Here is a tiny trained network, its code and every weight. The questions are about switching its units off for an input and a class, where a switched-off unit gives its printed mean instead of its output.

import numpy as np


def w(rows, s, z=0):
    codes = np.array(rows[::2]) - 128.0
    scale = np.full(codes.shape[1], s)
    scale[-1] = z or s
    return codes * scale


def norm(h):
    return h / np.sqrt((h * h).mean(-1, keepdims=True) + 1e-5)


def f(y):
    return y / 2 * (1 + np.tanh(0.7978845608 * (y + 0.044715 * y**3)))


def log_softmax(a):
    a = a - a.max(-1, keepdims=True)
    return a - np.log(np.exp(a).sum(-1, keepdims=True))


def net(x, mask):
    res = np.array(x, float).reshape(1, 7) / 4 @ E
    u = 0
    for l in range(3):
        y = f(norm(res) @ A[l][:, :-1].T + A[l][:, -1])
        res = res + np.where(mask[u : u + 5], y, B[l][:, -1]) @ B[l][:, :-1]
        u += 5
    return log_softmax(norm(res)[-1] @ U[:, :-1].T + U[:, -1])


A, B = {}, {}
E = w([
[123,140,130,124,130,126,123,131],'x0',
[151,150,124,230,223,36,84,77],'x1',
[92,3,167,170,110,80,69,170],'x2',
[38,162,157,123,140,177,74,97],'x3',
[120,149,138,124,133,117,117,123],'x4',
[133,71,188,133,114,157,187,56],'x5',
[247,56,152,114,175,208,74,178],'x6',
],0.0059)
A[0] = w([
[30,153,103,150,176,132,145,117,194],'0.n0',
[136,101,107,115,56,175,153,170,110],'0.n1',
[149,101,112,165,255,51,212,136,133],'0.n2',
[142,95,138,137,118,113,122,144,6],'0.n3',
[189,104,158,136,190,168,86,154,190],'0.n4',
],0.0069,0.0022)
B[0] = w([
[118,92,68,156,200,144,144,144,215],'0.n0',
[66,234,255,110,149,59,107,143,185],'0.n1',
[126,175,197,56,118,87,136,104,254],'0.n2',
[135,93,1,107,20,138,65,40,116],'0.n3',
[54,138,123,131,189,57,224,113,241],'0.n4',
],0.0079,0.0037)
A[1] = w([
[69,162,74,187,41,80,163,80,63],'1.n0',
[183,49,156,67,218,166,124,153,62],'1.n1',
[82,132,119,111,154,116,140,174,229],'1.n2',
[122,99,246,185,81,175,201,1,171],'1.n3',
[111,190,114,119,178,191,143,109,250],'1.n4',
],0.0069,0.002)
B[1] = w([
[105,106,224,44,254,188,216,215,179],'1.n0',
[86,196,136,89,204,159,128,197,166],'1.n1',
[193,162,141,206,119,66,84,181,202],'1.n2',
[128,187,46,173,120,84,75,213,255],'1.n3',
[244,29,123,248,103,141,149,130,231],'1.n4',
],0.0085,0.0049)
A[2] = w([
[69,40,144,101,118,94,62,138,109],'2.n0',
[131,137,136,29,56,181,134,188,161],'2.n1',
[149,152,118,254,174,86,88,151,205],'2.n2',
[196,153,154,17,126,39,177,127,3],'2.n3',
[188,89,159,110,208,184,81,126,40],'2.n4',
],0.0084,0.0026)
B[2] = w([
[242,96,101,180,149,107,142,111,147],'2.n0',
[89,109,113,118,128,106,120,11,153],'2.n1',
[103,125,150,81,55,162,120,127,247],'2.n2',
[64,55,118,146,86,200,100,122,170],'2.n3',
[32,122,131,120,179,111,175,95,135],'2.n4',
],0.011,0.012)
U = w([
[85,163,137,101,249,129,180,168,143],'0',
[129,132,140,134,109,160,131,131,195],'1',
[131,137,144,130,113,156,133,130,198],'2',
[109,98,104,141,121,190,116,108,123],'3',
[110,159,154,101,124,111,121,35,69],'4',
[137,177,78,125,95,139,113,170,3],'5',
[239,129,96,169,158,127,164,104,134],'6',
],0.014,0.0041)

Each question gives the input, the list of numbers given to net, and the class t.
The units are the neurons (one row each of A and B). Each row of codes is followed by its name. A weight is (code - 128) times the scale printed after its matrix; where a second scale follows, it is the last column's (A, B and U).
mask holds one flag per neuron, layer by layer. A switched-off neuron (its flag False) gives its mean, the last column of its row in B, instead of its output. The means were averaged over made-up inputs and are rounded, as every weight is.
A unit's drop is (log p(t) with every unit on - log p(t) with that unit switched off) / (log p(t) with every unit on - log p(t) with every unit switched off).
The circuit of an input: a set's keep is (log p(t) with only the set's units on - log p(t) with every unit switched off) / (log p(t) with every unit on - log p(t) with every unit switched off). Starting from the 12 units with the biggest drops (on a tie, the unit counted first), units are removed one at a time, each time the one whose removal leaves the highest keep (on an exact tie, the one counted first), for as long as the keep stays at least 0.8.
circuit, biggest first: the units of the circuit, biggest drop first
unit that matters most: the unit with the biggest drop
k most important neurons: the k neurons with the biggest drops, biggest first
top k neurons in layer l: the k neurons of layer l with the biggest drops, biggest first
input [-1,-8,5,-5,-1,0,6], class 4: circuit, biggest first -> 2.n1, 1.n4, 0.n1
input [-4,8,-3,4,-7,-8,2], class 4: unit that matters most -> 1.n3
input [-1,0,-5,6,-1,1,-5], class 3: circuit, biggest first -> 1.n4, 0.n0
input [2,-6,2,4,-5,-5,-1], class 4: 4 most important neurons -> 2.n1, 1.n3, 0.n4, 2.n3
input [0,-4,8,-4,0,1,6], class 6: circuit, biggest first -> 2.n0, 2.n2
input [5,2,8,2,5,-2,-4], class 6: circuit, biggest first -> 2.n0, 2.n3, 0.n1
input [2,2,6,3,6,8,-2], class 5: top 2 neurons in layer 1 -> 1.n3, 1.n4
input [-4,-8,8,3,1,7,4], class 4: 4 most important neurons -> 2.n1, 1.n4, 0.n0, 0.n1
input [-2,5,-7,1,2,-5,0], class 6: 4 most important neurons -> 1.n4, 2.n3, 0.n1, 1.n3
input [-8,-2,8,1,2,1,-8], class 0: 4 most important neurons -> 1.n0, 1.n4, 2.n2, 2.n3
input [-4,-8,6,3,3,-7,-2], class 4: circuit, biggest first -> 2.n1, 1.n3
input [6,-8,-1,-7,-2,6,-1], class 4: top 2 neurons in layer 2 -> 2.n1, 2.n2
input [4,4,-6,6,-4,8,6], class 5: top 3 neurons in layer 2 -> 2.n2, 2.n3, 2.n1
input [-7,1,8,5,4,7,6], class 6: circuit, biggest first -> 2.n0
input [-6,8,-1,7,1,-7,3], class 4: circuit, biggest first -> 1.n3, 2.n2
input [6,-8,5,-2,-6,6,3], class 4: 2 most important neurons -> 2.n1, 1.n4
input [-6,-7,5,1,-1,-2,-4], class 4: circuit, biggest first -> 2.n1, 0.n4, 2.n3
input [0,8,-1,8,1,4,-5], class 3: 3 most important neurons -> 0.n0, 0.n4, 2.n2
input [6,8,2,-4,-7,-6,6], class 4: top 4 neurons in layer 0 -> 0.n0, 0.n2, 0.n4, 0.n3
input [2,3,3,4,-1,-5,7], class 0: top 3 neurons in layer 1 -> 1.n1, 1.n3, 1.n4
input [4,6,-7,4,6,0,2], class 6: circuit, biggest first -> 1.n4
input [3,-8,1,6,4,-5,7], class 4: 3 most important neurons -> 2.n1, 0.n0, 1.n0
input [2,-2,6,-6,0,7,-8], class 0: 2 most important neurons -> 1.n0, 2.n2
input [-2,5,7,0,3,3,1], class 6: 4 most important neurons -> 2.n0, 2.n3, 0.n3, 0.n1
input [3,-4,1,4,1,6,-8], class 0: circuit, biggest first -> 1.n0, 2.n2
input [-8,6,8,4,5,7,8], class 0: top 2 neurons in layer 1 -> 1.n1, 1.n4
input [-3,4,2,-7,7,8,-6], class 5: top neuron in layer 2 -> 2.n1
input [2,6,-5,4,1,-6,5], class 4: top 3 neurons in layer 2 -> 2.n2, 2.n4, 2.n3
input [-1,-2,7,-5,-6,-6,-3], class 6: top 2 neurons in layer 2 -> 2.n0, 2.n2
